Below is a small trained network, with its code and all its weights. Each question gives an input and a target symbol and asks what happens when units are switched off, that is, made to give their printed mean instead of their output.

import numpy as np


def w(rows, s, z=0):
    codes = np.array(rows[::2]) - 128.0
    scale = np.full(codes.shape[1], s)
    scale[-1] = z or s
    return codes * scale


def norm(h):
    return h / np.sqrt((h * h).mean(-1, keepdims=True) + 1e-5)


def f(y):
    return y / 2 * (1 + np.tanh(0.7978845608 * (y + 0.044715 * y**3)))


def softmax(a):
    e = np.exp(a - a.max(-1, keepdims=True))
    return e / e.sum(-1, keepdims=True)


def log_softmax(a):
    a = a - a.max(-1, keepdims=True)
    return a - np.log(np.exp(a).sum(-1, keepdims=True))


def net(x, mask):
    ids = ['ΞΠαβγεζηθλστψ'.index(c) for c in x.split()]
    T = len(ids)
    res = E[ids] + P[:T]
    r = norm(res)
    for j in range(2):
        rows = slice(3 * j, 3 * j + 3)
        q, k, v = (r @ M[0][rows].T for M in (Q, K, V))
        z = softmax(np.where(np.tri(T) > 0, q @ k.T / 3**0.5, -1e9)) @ v
        o = O[0][rows]
        res = res + np.where(mask[j], z, o[:, -1]) @ o[:, :-1]
    y = f(norm(res) @ A[0][:, :-1].T + A[0][:, -1])
    res = res + np.where(mask[2:18], y, B[0][:, -1]) @ B[0][:, :-1]
    return log_softmax(norm(res)[-1] @ U[:, :-1].T + U[:, -1])


Q, K, V, O, A, B = {}, {}, {}, {}, {}, {}
E = w([
[172,183,117,120,160,111,131,147,131,156,108],'Ξ',
[190,70,96,133,97,107,157,117,71,131,92],'Π',
[102,228,115,62,205,150,150,156,146,107,125],'α',
[202,120,143,132,153,169,117,110,46,152,43],'β',
[82,134,146,141,82,146,135,131,121,33,147],'γ',
[78,80,134,98,119,178,161,196,90,121,38],'ε',
[230,129,66,71,150,61,154,70,109,155,117],'ζ',
[193,118,67,127,79,64,166,89,126,149,124],'η',
[143,116,174,140,132,49,16,109,106,38,158],'θ',
[141,113,145,132,89,3,106,171,164,189,85],'λ',
[137,153,123,51,70,101,126,63,110,106,86],'σ',
[198,95,168,69,132,199,91,45,82,115,66],'τ',
[181,55,96,110,130,151,171,92,129,159,164],'ψ',
],0.013)
P = w([
[62,152,172,188,175,131,181,101,66,181,117],'0',
[145,121,68,196,178,141,95,64,185,115,26],'1',
[255,172,78,150,103,173,72,215,119,128,30],'2',
[91,78,142,94,132,94,137,79,47,148,141],'3',
[137,114,58,169,186,122,148,74,204,81,55],'4',
[248,167,73,105,86,165,94,241,116,121,74],'5',
[100,93,142,94,114,122,160,109,103,158,135],'6',
[132,109,66,145,185,108,170,89,226,59,67],'7',
[242,154,101,106,85,152,123,245,116,105,112],'8',
[104,112,141,91,119,134,186,129,146,153,156],'9',
[128,94,87,134,181,98,180,124,237,40,108],'10',
[206,126,131,112,94,128,136,229,119,100,146],'11',
[108,130,143,105,110,156,184,128,158,181,124],'12',
],0.012)
Q[0] = w([
[176,148,101,211,152,73,118,221,127,66,75],'head 0',
[40,109,111,199,196,88,169,36,200,137,72],'head 0',
[95,43,135,145,213,139,118,95,170,105,118],'head 0',
[102,153,118,100,74,176,102,193,52,200,232],'head 1',
[255,164,76,59,24,187,57,234,154,106,133],'head 1',
[215,139,163,74,68,113,90,123,124,114,148],'head 1',
],0.0078)
K[0] = w([
[119,98,180,189,165,33,154,173,177,154,200],'head 0',
[95,192,96,254,107,105,146,102,41,167,81],'head 0',
[129,220,136,205,159,149,93,86,74,133,144],'head 0',
[173,110,77,51,89,119,89,218,156,50,119],'head 1',
[173,72,197,51,111,120,195,109,199,104,158],'head 1',
[185,134,161,96,113,118,116,131,163,85,147],'head 1',
],0.0097)
V[0] = w([
[155,81,179,123,193,68,34,182,230,208,156],'head 0',
[162,96,118,148,175,77,114,63,64,76,131],'head 0',
[158,116,109,158,109,191,194,101,150,253,110],'head 0',
[119,65,92,234,99,60,170,217,156,159,177],'head 1',
[154,44,148,176,233,209,73,148,143,141,206],'head 1',
[141,220,120,180,145,82,75,110,115,138,201],'head 1',
],0.0068)
O[0] = w([
[115,95,70,52,52,149,90,106,155,143,119,134],'head 0',
[169,76,106,109,147,141,203,116,133,126,97,255],'head 0',
[103,43,160,95,122,78,128,143,108,131,169,33],'head 0',
[166,102,128,60,245,80,108,189,104,116,121,75],'head 1',
[218,73,203,101,106,154,174,173,232,129,132,117],'head 1',
[180,216,131,85,104,43,196,162,105,112,133,140],'head 1',
],0.011,0.0064)
A[0] = w([
[180,120,122,156,89,172,148,98,208,102,40,186],'neuron 0',
[60,175,242,92,190,88,117,66,11,138,244,84],'neuron 1',
[145,134,34,103,78,198,69,186,118,86,106,124],'neuron 2',
[148,108,110,169,132,126,43,98,133,125,214,173],'neuron 3',
[151,144,209,44,91,177,96,65,110,125,114,149],'neuron 4',
[73,40,25,194,200,138,133,195,151,83,84,139],'neuron 5',
[149,207,124,201,23,129,195,138,119,97,113,88],'neuron 6',
[126,216,147,147,169,71,181,89,149,112,200,147],'neuron 7',
[88,110,144,105,155,154,221,130,54,225,112,195],'neuron 8',
[124,118,149,231,167,154,175,11,127,108,75,199],'neuron 9',
[125,134,116,52,109,137,133,73,137,197,168,252],'neuron 10',
[183,130,117,28,152,97,73,172,130,135,112,186],'neuron 11',
[86,123,234,145,72,129,193,42,147,169,182,139],'neuron 12',
[183,160,200,150,68,218,100,77,181,117,129,45],'neuron 13',
[151,118,120,147,106,41,84,116,169,76,37,129],'neuron 14',
[137,196,208,75,142,120,240,174,2,232,132,77],'neuron 15',
],0.0082,0.0033)
B[0] = w([
[93,166,170,123,174,138,147,96,114,156,192,246],'neuron 0',
[124,26,156,118,101,73,214,146,116,145,81,153],'neuron 1',
[139,121,193,132,149,34,181,156,145,95,96,192],'neuron 2',
[160,162,150,110,166,169,197,98,92,161,55,137],'neuron 3',
[135,172,102,170,120,117,61,188,169,183,161,155],'neuron 4',
[192,200,116,133,101,129,49,75,142,171,165,177],'neuron 5',
[112,75,124,118,219,172,84,133,68,133,138,205],'neuron 6',
[104,135,130,148,93,180,66,226,117,181,105,160],'neuron 7',
[128,114,114,99,145,120,162,196,98,82,151,172],'neuron 8',
[114,121,116,118,55,86,112,181,164,138,145,227],'neuron 9',
[91,81,128,207,113,165,88,230,37,107,134,146],'neuron 10',
[64,89,146,137,82,183,135,89,153,158,103,167],'neuron 11',
[116,132,175,72,180,73,173,135,122,77,65,157],'neuron 12',
[91,132,53,105,143,148,141,173,102,148,167,169],'neuron 13',
[137,143,115,80,132,213,172,153,130,112,162,198],'neuron 14',
[17,1,227,91,119,13,165,74,136,103,107,157],'neuron 15',
],0.0087,0.012)
U = w([
[57,101,105,181,91,186,184,51,211,115,122,119],'Ξ',
[162,155,198,144,71,97,145,122,185,125,194,118],'Π',
[142,141,151,152,136,123,28,38,183,169,147,255],'α',
[175,178,50,128,62,54,138,145,123,102,189,111],'β',
[208,70,110,171,236,81,77,145,151,109,141,134],'γ',
[200,173,201,233,149,96,72,212,148,140,96,128],'ε',
[121,75,223,143,190,52,195,102,47,145,103,174],'ζ',
[153,119,69,26,192,95,48,73,95,132,86,115],'η',
[214,160,118,103,210,195,217,123,125,72,74,119],'θ',
[147,78,110,19,30,133,133,249,123,95,77,80],'λ',
[96,197,79,200,83,123,125,69,40,109,67,124],'σ',
[76,101,62,159,96,236,87,232,90,161,198,114],'τ',
[204,2,213,107,161,221,94,130,207,152,150,69],'ψ',
],0.0091,0.0062)

Each question gives the input, a string of symbols that net reads in full, and the target symbol t.
The units are the heads (3 rows each of Q, K, V and O) and the neurons (one row each of A and B). Each row of codes is followed by its name. A weight is (code - 128) times the scale printed after its matrix; where a second scale follows, it is the last column's (O, A, B and U).
mask holds one flag per unit, heads first, then neurons. A switched-off unit (its flag False) gives its mean, the last column of its rows in O or B, instead of its output. The means were averaged over made-up inputs and are rounded, as every weight is.
A unit's drop is (log p(t) with every unit on - log p(t) with that unit switched off) / (log p(t) with every unit on - log p(t) with every unit switched off).
The circuit of an input: a set's keep is (log p(t) with only the set's units on - log p(t) with every unit switched off) / (log p(t) with every unit on - log p(t) with every unit switched off). Starting from the 12 units with the biggest drops (on a tie, the unit counted first), units are removed one at a time, each time the one whose removal leaves the highest keep (on an exact tie, the one counted first), for as long as the keep stays at least 0.8.
units of the circuit, in order: the units of the circuit, biggest drop first
most important unit: the unit with the biggest drop
top k neurons: the k neurons with the biggest drops, biggest first
which heads matter: for each layer, one digit per head in row order, 1 if its drop is at least 0.15 and else 0, layers parted by /
input ε λ λ θ Π Ξ, target θ: top 2 neurons -> neuron 9; neuron 2
input α θ ε τ α ε, target τ: which heads matter -> 01
input ζ Π λ γ θ Ξ ζ ε, target β: most important unit -> neuron 5
input θ ε λ λ θ γ ζ θ τ τ, target λ: which heads matter -> 11
input θ θ θ, target θ: which heads matter -> 00
input ε θ θ θ α, target α: units of the circuit, in order -> head 1; neuron 5
input θ θ ε ζ θ θ α, target ζ: which heads matter -> 10
input γ τ λ θ ε, target ε: units of the circuit, in order -> head 0; neuron 5
input τ γ τ, target τ: units of the circuit, in order -> neuron 13; head 1
input ε θ θ ε, target λ: units of the circuit, in order -> neuron 6; neuron 0
input ε θ γ τ θ η θ θ θ ε γ, target α: units of the circuit, in order -> neuron 5; head 1
input γ θ θ ε ζ γ θ θ λ θ γ, target ε: units of the circuit, in order -> head 0; neuron 7
input θ θ γ, target θ: which heads matter -> 00
input θ α γ τ θ λ θ α θ ζ θ ε, target θ: which heads matter -> 10
input λ ε β ε ε τ θ Π, target η: units of the circuit, in order -> head 1; neuron 5
input θ θ τ θ, target τ: which heads matter -> 11
input λ ζ η θ γ α η τ β, target τ: which heads matter -> 01
input τ σ Ξ σ θ, target Ξ: which heads matter -> 01
input θ θ θ ε λ β θ θ λ λ, target τ: units of the circuit, in order -> neuron 2
input λ θ θ τ η θ ε, target ζ: units of the circuit, in order -> neuron 15
input θ θ λ θ τ η, target τ: units of the circuit, in order -> head 1; neuron 6
input Ξ θ θ ψ λ τ, target ψ: which heads matter -> 11
input β λ θ θ, target λ: which heads matter -> 00
input λ θ θ ε ε ε θ θ ζ θ θ λ ε, target τ: top 3 neurons -> neuron 8; neuron 5; neuron 12
input α ζ θ Π β ε, target ε: top 2 neurons -> neuron 2; neuron 5
input ε θ θ ψ τ λ θ θ θ ε τ α, target τ: units of the circuit, in order -> head 1; neuron 13
input ζ λ θ θ β ε θ λ, target β: which heads matter -> 11
input α ψ τ θ ε α θ α ψ ψ λ, target τ: most important unit -> neuron 7
